Here is a tiny trained network, its code and every weight. The questions are about switching its units off for an input and a class, where a switched-off unit gives its printed mean instead of its output.

import numpy as np


def w(rows, s, z=0):
    codes = np.array(rows[::2]) - 128.0
    scale = np.full(codes.shape[1], s)
    scale[-1] = z or s
    return codes * scale


def norm(h):
    return h / np.sqrt((h * h).mean(-1, keepdims=True) + 1e-5)


def f(y):
    return y / 2 * (1 + np.tanh(0.7978845608 * (y + 0.044715 * y**3)))


def log_softmax(a):
    a = a - a.max(-1, keepdims=True)
    return a - np.log(np.exp(a).sum(-1, keepdims=True))


def net(x, mask):
    res = np.array(x, float).reshape(1, 5) / 4 @ E
    u = 0
    for l in range(2):
        y = f(norm(res) @ A[l][:, :-1].T + A[l][:, -1])
        res = res + np.where(mask[u : u + 5], y, B[l][:, -1]) @ B[l][:, :-1]
        u += 5
    return log_softmax(norm(res)[-1] @ U[:, :-1].T + U[:, -1])


A, B = {}, {}
E = w([
[46,29,88,120,224,119,160,1,138,138,197],'x0',
[60,208,108,211,144,145,174,200,169,36,31],'x1',
[114,128,177,180,141,24,117,101,210,92,71],'x2',
[151,240,91,141,122,104,94,146,201,51,162],'x3',
[147,51,80,156,83,74,206,90,82,87,146],'x4',
],0.0068)
A[0] = w([
[69,107,219,204,150,78,127,112,184,86,18,152],'L0N1',
[144,82,161,60,122,123,107,68,94,217,162,84],'L0N2',
[159,96,159,191,139,48,142,103,191,81,76,42],'L0N3',
[1,118,69,184,180,225,139,129,153,106,117,58],'L0N4',
[202,111,94,83,40,180,140,163,111,141,201,4],'L0N5',
],0.0068,0.0017)
B[0] = w([
[78,218,104,170,97,18,204,2,181,110,141,254],'L0N1',
[125,77,98,98,227,155,146,125,98,160,81,224],'L0N2',
[112,173,90,178,73,109,164,84,176,68,115,207],'L0N3',
[92,93,90,177,98,86,227,113,122,90,138,193],'L0N4',
[66,178,141,125,101,86,128,130,192,57,171,191],'L0N5',
],0.0093,0.0068)
A[1] = w([
[97,160,41,95,161,187,111,99,79,177,108,90],'L1N1',
[113,196,99,151,199,144,102,162,201,140,124,225],'L1N2',
[105,61,159,51,212,108,93,46,55,210,199,98],'L1N3',
[181,162,2,98,154,156,59,80,55,32,228,149],'L1N4',
[176,164,68,222,192,171,164,170,78,98,26,252],'L1N5',
],0.006,0.0018)
B[1] = w([
[25,98,119,95,41,77,248,60,136,135,188,158],'L1N1',
[172,86,154,44,69,189,93,151,82,111,109,183],'L1N2',
[98,85,117,21,158,200,182,241,54,223,202,255],'L1N3',
[26,2,173,91,57,76,212,105,170,84,167,182],'L1N4',
[114,79,104,42,159,186,143,158,88,111,221,177],'L1N5',
],0.0076,0.0059)
U = w([
[105,34,128,51,184,197,128,174,77,179,145,236],'0',
[219,223,159,94,126,169,1,213,148,151,82,2],'1',
[95,154,100,173,84,20,200,56,187,68,158,166],'2',
],0.0099,0.0052)

Each question gives the input, the list of numbers given to net, and the class t.
The units are the neurons (one row each of A and B). Each row of codes is followed by its name. A weight is (code - 128) times the scale printed after its matrix; where a second scale follows, it is the last column's (A, B and U).
mask holds one flag per neuron, layer by layer. A switched-off neuron (its flag False) gives its mean, the last column of its row in B, instead of its output. The means were averaged over made-up inputs and are rounded, as every weight is.
A unit's drop is (log p(t) with every unit on - log p(t) with that unit switched off) / (log p(t) with every unit on - log p(t) with every unit switched off).
The circuit of an input: a set's keep is (log p(t) with only the set's units on - log p(t) with every unit switched off) / (log p(t) with every unit on - log p(t) with every unit switched off). Starting from all 10 units, units are removed one at a time, each time the one whose removal leaves the highest keep (on an exact tie, the one counted first), for as long as the keep stays at least 0.8.
circuit, biggest first: the units of the circuit, biggest drop first
most important unit: the unit with the biggest drop
k most important neurons: the k neurons with the biggest drops, biggest first
k most important neurons of layer l: the k neurons of layer l with the biggest drops, biggest first
drop of u: that unit's drop, to one decimal
input [-5,1,-2,-2,-2], class 1: most important neuron : L0N2
input [-3,5,-7,-2,3], class 0: 2 most important neurons of layer 1 : L1N5; L1N1
input [-4,1,-8,-3,-7], class 1: circuit, biggest first : L1N3; L1N4
input [-7,3,-4,0,1], class 1: 2 most important neurons : L0N2; L1N3
input [-8,-6,-4,-1,-5], class 1: 3 most important neurons : L0N5; L1N3; L1N5
input [-1,2,-4,-5,8], class 0: 2 most important neurons : L0N1; L0N3
input [-6,0,5,4,-4], class 1: circuit, biggest first : L0N4; L1N2
input [-3,-2,4,8,-2], class 1: 3 most important neurons of layer 0 : L0N4; L0N1; L0N5
input [-2,-7,-2,1,8], class 0: 3 most important neurons of layer 0 : L0N2; L0N1; L0N3
input [-8,-7,-1,0,0], class 1: drop of L0N1 : 0.7
input [-7,-6,5,1,-2], class 1: drop of L0N2 : 0.0
input [8,-4,-3,5,3], class 0: drop of L1N3 : 0.1
input [-7,-5,4,8,0], class 1: drop of L0N1 : 0.4
input [5,-5,7,-6,6], class 0: most important unit : L1N3
